Here is a tiny trained network, its code and every weight. The questions are about switching its units off for an input and a class, where a switched-off unit gives its printed mean instead of its output.

import numpy as np


def w(rows, s, z=0):
    codes = np.array(rows[::2]) - 128.0
    scale = np.full(codes.shape[1], s)
    scale[-1] = z or s
    return codes * scale


def norm(h):
    return h / np.sqrt((h * h).mean(-1, keepdims=True) + 1e-5)


def f(y):
    return np.maximum(y, 0)


def log_softmax(a):
    a = a - a.max(-1, keepdims=True)
    return a - np.log(np.exp(a).sum(-1, keepdims=True))


def net(x, mask):
    res = np.array(x, float).reshape(1, 3) / 4 @ E
    u = 0
    for l in range(2):
        y = f(norm(res) @ A[l][:, :-1].T + A[l][:, -1])
        res = res + np.where(mask[u : u + 7], y, B[l][:, -1]) @ B[l][:, :-1]
        u += 7
    return log_softmax(norm(res)[-1] @ U[:, :-1].T + U[:, -1])


A, B = {}, {}
E = w([
[152,56,153,144,220,168,94,75,103,193,100,253],'x0',
[155,144,147,94,63,154,82,100,157,156,4,149],'x1',
[148,76,132,217,162,126,134,141,95,224,151,100],'x2',
],0.011)
A[0] = w([
[131,123,127,102,173,134,125,125,126,107,109,227,99],'0.n1',
[131,98,125,152,182,133,128,130,121,192,101,195,116],'0.n2',
[135,125,125,126,97,130,122,128,132,184,3,144,2],'0.n3',
[132,112,130,152,141,131,121,127,131,203,83,140,110],'0.n4',
[128,138,127,113,81,130,127,131,130,113,56,112,102],'0.n5',
[132,128,127,115,111,122,127,133,130,126,98,160,93],'0.n6',
[134,118,133,119,132,138,117,119,126,148,37,175,151],'0.n7',
],0.04,0.0083)
B[0] = w([
[45,63,52,87,110,61,209,95,87,117,190,194,244],'0.n1',
[217,142,154,100,218,93,70,89,138,127,162,132,248],'0.n2',
[40,188,248,209,14,126,102,17,128,120,135,155,252],'0.n3',
[224,164,100,102,154,76,121,191,134,146,173,68,208],'0.n4',
[130,164,119,111,92,138,146,184,126,83,128,75,226],'0.n5',
[140,122,101,135,124,160,157,189,87,104,126,72,168],'0.n6',
[127,178,106,135,110,132,122,232,253,214,53,188,241],'0.n7',
],0.024,0.031)
A[1] = w([
[172,44,48,198,223,151,188,234,38,205,199,78,99],'1.n1',
[125,106,123,134,140,184,121,81,122,118,107,101,18],'1.n2',
[132,198,78,29,68,138,148,190,138,35,78,169,153],'1.n3',
[239,91,220,139,240,203,27,4,21,45,144,27,30],'1.n4',
[100,144,93,176,226,205,122,174,202,113,45,182,5],'1.n5',
[18,139,201,230,46,248,109,108,161,157,18,183,25],'1.n6',
[51,38,85,94,186,170,179,111,99,61,118,205,59],'1.n7',
],0.022,0.0024)
B[1] = w([
[98,160,159,173,77,159,128,146,141,134,101,118,241],'1.n1',
[139,93,149,121,129,132,115,152,128,137,90,132,128],'1.n2',
[171,104,138,123,162,156,103,123,112,126,105,89,250],'1.n3',
[99,81,97,98,82,223,153,168,92,63,42,40,174],'1.n4',
[107,133,153,118,108,121,114,82,144,106,134,145,128],'1.n5',
[20,83,152,253,105,201,184,137,87,140,123,119,245],'1.n6',
[134,88,116,130,158,197,111,80,74,110,95,142,193],'1.n7',
],0.024,0.022)
U = w([
[47,179,210,239,14,154,149,147,163,159,121,121,162],'0',
[202,106,137,104,144,185,106,160,101,79,105,13,208],'1',
[242,165,163,100,211,8,47,70,214,226,206,222,85],'2',
[99,4,49,56,174,132,172,55,64,98,149,187,5],'3',
],0.011,0.0026)

Each question gives the input, the list of numbers given to net, and the class t.
The units are the neurons (one row each of A and B). Each row of codes is followed by its name. A weight is (code - 128) times the scale printed after its matrix; where a second scale follows, it is the last column's (A, B and U).
mask holds one flag per neuron, layer by layer. A switched-off neuron (its flag False) gives its mean, the last column of its row in B, instead of its output. The means were averaged over made-up inputs and are rounded, as every weight is.
A unit's drop is (log p(t) with every unit on - log p(t) with that unit switched off) / (log p(t) with every unit on - log p(t) with every unit switched off).
The circuit of an input: a set's keep is (log p(t) with only the set's units on - log p(t) with every unit switched off) / (log p(t) with every unit on - log p(t) with every unit switched off). Starting from the 12 units with the biggest drops (on a tie, the unit counted first), units are removed one at a time, each time the one whose removal leaves the highest keep (on an exact tie, the one counted first), for as long as the keep stays at least 0.8.
units of the circuit, in order: the units of the circuit, biggest drop first
k most important neurons: the k neurons with the biggest drops, biggest first
top k neurons in layer l: the k neurons of layer l with the biggest drops, biggest first
drop when u is switched off: that unit's drop, to one decimal
input [6,-2,-4], class 3: units of the circuit, in order -> [0.n1]
input [-2,2,-5], class 1: top 3 neurons in layer 0 -> [0.n3; 0.n5; 0.n7]
input [-1,-6,-8], class 3: units of the circuit, in order -> [0.n3; 0.n5]
input [-3,-2,-2], class 1: 2 most important neurons -> [0.n3; 0.n7]
input [0,-5,4], class 1: top 2 neurons in layer 0 -> [0.n7; 0.n1]
input [7,6,2], class 2: top 2 neurons in layer 0 -> [0.n2; 0.n4]
input [2,-8,0], class 1: 4 most important neurons -> [0.n7; 0.n1; 0.n3; 1.n4]
input [3,-6,4], class 1: 2 most important neurons -> [1.n4; 0.n7]
input [-1,0,4], class 1: 2 most important neurons -> [0.n7; 1.n4]
input [-8,-5,-2], class 1: 3 most important neurons -> [0.n3; 0.n7; 0.n1]
input [1,-3,2], class 1: 2 most important neurons -> [0.n7; 1.n4]
input [6,-8,0], class 3: 2 most important neurons -> [0.n7; 0.n1]
input [-6,-5,-4], class 1: top 3 neurons in layer 0 -> [0.n3; 0.n7; 0.n1]
input [8,2,-8], class 2: units of the circuit, in order -> [0.n2]
input [-5,-1,-1], class 1: drop when 0.n3 is switched off -> 0.8
input [-6,2,-5], class 1: drop when 0.n3 is switched off -> 0.6
input [7,1,2], class 2: drop when 1.n5 is switched off -> 0.0
input [1,-6,-5], class 3: drop when 0.n3 is switched off -> 0.1
